Each row has two labels, one from each of two sets.
[  8  -6  16   0  -9   2   2  -9 -12  -7 -14  15   0   0   3  13  -3  -5
  -5  -6  -1   5   3   7 -16   0  11  -2   2]	<67>/<25>
[  6  -5  12  -7  -8   2   2  -3 -10 -12  -5   6   3  -2   2   1  -3  -2
  -4   0   1   1   3   3  -6  -3   1   6  -1]	<67>/<25>
[ 10  -2   3   2  -9   5   7  -4  11  -5  -4   6   0   0   5   5  -2   0
   3  -2  -3 -14  -3   3  -4  -5  -3   3  -1]	<67>/<25>
[  4  -1  12   2 -11   4   9  -4 -13  -5 -19   9  -1  -3  10   6  -1  -1
   3  -7   1   1   4   7  -5  -1   3   4  -1]	<67>/<25>
[ 15 -11  11   5 -14   2   3  -3 -10  -8 -19  10  -1  -2   6   7   1  -3
   3  -6   2   3   3   0  -4  -3   5   2  -4]	<67>/<25>
[  1  -7   4   7 -11   9   2  -4 -15 -10 -13   3   7  -4   6  -4  -8   0
  -5  -5  -2   3  -4   3  -4  -5  -7   0   5]	<67>/<32>
[ 17   0  11   2 -18   1  -1  -3  -7  -5 -28  13  -3   0   0  10   4  -4
   1 -17  -8  -1   1   7   3   3  13  -1  -1]	<67>/<29>
[ 14  -7  16   3 -10   1  -9  -3 -11  -9 -19   0  -2   0   2   1   0   1
  -1  -7  -2  -1   5   5  -1  -3   6  -4   2]	<67>/<29>
[ 17  -4  16   3   0   2   3  -5  11   0 -23  19  -8  -2  17   5  -2  -2
  -4 -22   9  -3  10  13 -17 -10  23   3  -1]	<67>/<31>
[  3  -8   3  -1 -14  14   2  -6 -17  -5  -9   6   4  -1  -4   1  -5  -2
   1  -4   0   0  -1   3   1  -3  -7   1   1]	<67>/<25>
[ 18   2   4   1  -8  -2   0   1 -11   0 -16   8   4   0   5   4   3 -10
   8 -11 -10   1  -1   8  -1   3   4   2  -4]	<67>/<25>
[ 16 -11  12  -1 -14   9   3  -6 -12 -14 -12   9   1  -2   7   8  -7  -2
   3  -6   4   2   2   9  -9  -4   4   7   1]	<67>/<29>
[-12   4  18 -12  -7  -8   2  -6 -33  -8 -10  10   1   3  -3  11  -7   6
 -20  -9   0  -4  12   4  -5   5  13  -6   4]	<67>/<32>
[ 11  -2   2   3 -12   6   4  -4   4  -1 -15  10  -5  -2   9   5   1 -11
   3 -14  14   6   0   8  -4  -6  10   5  -1]	<67>/<32>
[ -3  -2   1   3 -11   7  -1   2 -14  -8  -8   0   3  -2   1  -1   0  -7
 -11  -6  -4   1   1   6  10   2  -4   1   0]	<69>/<32>
[ 14  -4  13   2 -13   7   4  -7  -4  -6 -17  15  -4  -4  10   6  -3  -5
   0  -4   4  -5   4   7  -9  -2  11   2   0]	<67>/<25>
[ 17  -5  12   1 -10   0   1  -6  -1  -6 -16  13  -3   1   7   4   0  -2
   0  -7   2  -1   1   9  -7  -2   6   3  -9]	<67>/<29>
[ 10  -3  10   4 -12   9   6  -3 -12  -3 -16   1  -1  -5   1  -2  -2  -3
   0  -3  -5   6  -2   7  -4  -6  -8   0   1]	<67>/<25>
[ 13 -13   9  -3  -9  13   3  -1  -9 -14  -7  14  -2  -3   7   3  -6  -1
  -4  -4   8   0   8   8 -12  -8  -1  10   1]	<67>/<29>
[ 10   6  11  -8 -16  -7   0  -9 -14   1 -28  10  -9   2   6  14   1  -2
   1 -13   1  -4   9   8   5   6  25   2   2]	<67>/<25>
[ 13  -5  19   1  -7  -1   2 -10  -7  -7 -15   2  -9  -3   8   6   8  -3
  -4 -13   3   0   6   7 -10  -3  11   2   2]	<67>/<25>
[ 11  -4   3   4  -8   4   1   2  22   1 -16   4  -5   6  11   4   1  46
   3  -9   3  -2   4  13  -6   0  13   2  -5]	<67>/<31>
[ 16  -3  13   2 -11   9   4  -2  -3  -4 -19  10  -1   9   6   7  -3  -7
  -1  -5  -4   3   4   7  -3  -3   8   3   1]	<67>/<25>
[ -3 -13  12   2  -4   9   5  -4  -4 -13   2  -2   5  -5   3   5  -7   1
  -1   6   3   3   1   3 -18  -8 -14   2   2]	<67>/<25>
[  9  -2   2   3 -10  13   5  -1 -15  -8 -10  -1   3  -1   5  -3   1  -6
  -1  -4   3   2  -3   4   3  -5 -13   1  -4]	<67>/<25>
[  8  -1   7   2 -13  -1   0  -4 -12  -6 -16   6   2  -5   3   2  -1  -4
  -6  -8  -4   0   1   6   5   1   1   1   4]	<67>/<32>
[  2  -7  15   1  -6   6   2  -3  -5  -6 -18   3   0  -3   8   7  -1  -5
 -12  -7   6  -1   7  11  -4   3  14   5   5]	<69>/<32>
[  6  -8  13   1 -17   6   4  -3 -19 -10 -16   8   1  -2   5   2  -1  -1
  -4  -6   7   0   4   7  -4   0  -2  -1  -1]	<67>/<25>
[ 26  -5  15   6 -21   5   7  -7  10   2 -32  12  -8  -3  18   9   5 -14
   5 -10  -4  -1   4  15   6  -1  18   5  -2]	<67>/<25>
[ 19  -5  12   3 -16   4   9   2   5  -5 -16   5  -7  -1   8   8   1  -4
   3 -10  -2   0   3   0   0   0   8   3  -6]	<67>/<25>
[ 21  -8  14   1 -14  -1   5  -3  -7  -1 -14   2  -5  -3   3   6  -1 -11
   4  -7   2  -1   2   8  -4  -5   4   3   3]	<67>/<32>
[  5  -4  15  -1  -8  -2   1  -4 -16  -3 -16   8   1   5   4   4 -15   3
  -2  -4  20   1   8   3  -5   4  20  -2   3]	<67>/<25>
[ 25  -3  11   3 -15   1   0  -3  -8  -4 -25   9  -2  -2   6   7   1  -6
   0  -8  -6   2   2   8   5   6  12  -1   2]	<67>/<25>
[ 16  -8   8   1 -10   4   5  -5 -11  -6 -19   3  -5  -3   6   1   2  -7
   0 -11   3  -2   3   8  11  -6  -5   7  -8]	<69>/<29>
[  5   0   7  -1 -14   2   0  -2 -18  -4 -19   5  -2   3   3   6   5  -3
  -5  -7  -4   2   4   5  14   1   3   2   1]	<69>/<25>
[ 13 -20   7  10  -9  28  10  -3  27 -11  -9  -8   3  -9  12  -2  -7 -17
   1  -3   9   4   0  14  -6 -15 -10   8  -6]	<69>/<32>
[  8 -14  10   1 -10   8   3   3  -8  -8 -17   5   3   1   5  -5  -3  -6
  -5  -5  -2  -1   1   8   8  -2   2   3   1]	<69>/<29>
[ 18  -6   3   6 -23   6  -1  -1   1   6 -20   3   1  -1   6   2   6 -12
  13 -14 -12   2  -5   7  10  -8  -1   5  -6]	<75>/<25>
[  2   0   9   1 -10  -1  -2  -5 -13  -8  -8   7   1   1   1   6   0   1
  -4  -7   6  -2   3   8  -6  -2   2   4   3]	<67>/<25>
[ 12  -5  13   4 -14   5   4  -2 -11  -2 -16   6   1  -2   9   1   2  -4
   5 -12  -1   2   4   7  -4  -5  -5   6  -2]	<67>/<25>
[ 11 -10   8   1  -9   2   1  -1  -8  -1 -10   3   2  -1   5   2   0  -8
   3  -5  -5  -1  -2   0   1  -2   3   0   0]	<67>/<25>
[ 14 -10  11   0  -7   0   8  -8 -12 -13 -16  12  -3   0  10   4  -6  -2
  -5  -9   4  -1  11  10 -10   0   9   1  -2]	<67>/<29>
[ 17 -10  30   1  -4   2   6  -8  27  -4 -27  17 -20  -6  21  20  -5  -8
  -6 -17  16  -5  15  25 -27   0  43   2   2]	<67>/<31>

Each row has two labels, one from each of two sets.
[ -3   4   3  -3  -1  -3   2  -1  -3   0  -3  -2  -4   3   6  -6  -2   8
   2   5  -4  -2 -11   1  -2   0   8   1   6]	JG/U
[  3 -15   1  -4  -6   6  -3  -3   6   6   8  -5  15  -4  -8   2  -4  -1
   6 -13  -2  -7  -5  -6  20  -8   3  -5  13]	JG/U
[ -7   3   4  -2   2   0   4  -3  -2   1  -2   2  -9   3  11  -7  -2  12
  -1   8  -3   2 -13   4  -7  -3   2  -1   7]	TR/L
[ 3 -1 -1 -9 -1  2 -1  3  1 -1  1  1  4 -1  0 -1 -1 -3 -4 -5  0 -2 10 -3
 -5  1  6  2 -2]	JG/A
[ -4   6   1  -2   2   2   2  -3   0   3  -1   0  -5   4   9  -7  -1   9
  -2   3  -1  -1 -15   8  -7   2   6  -3   2]	TR/U
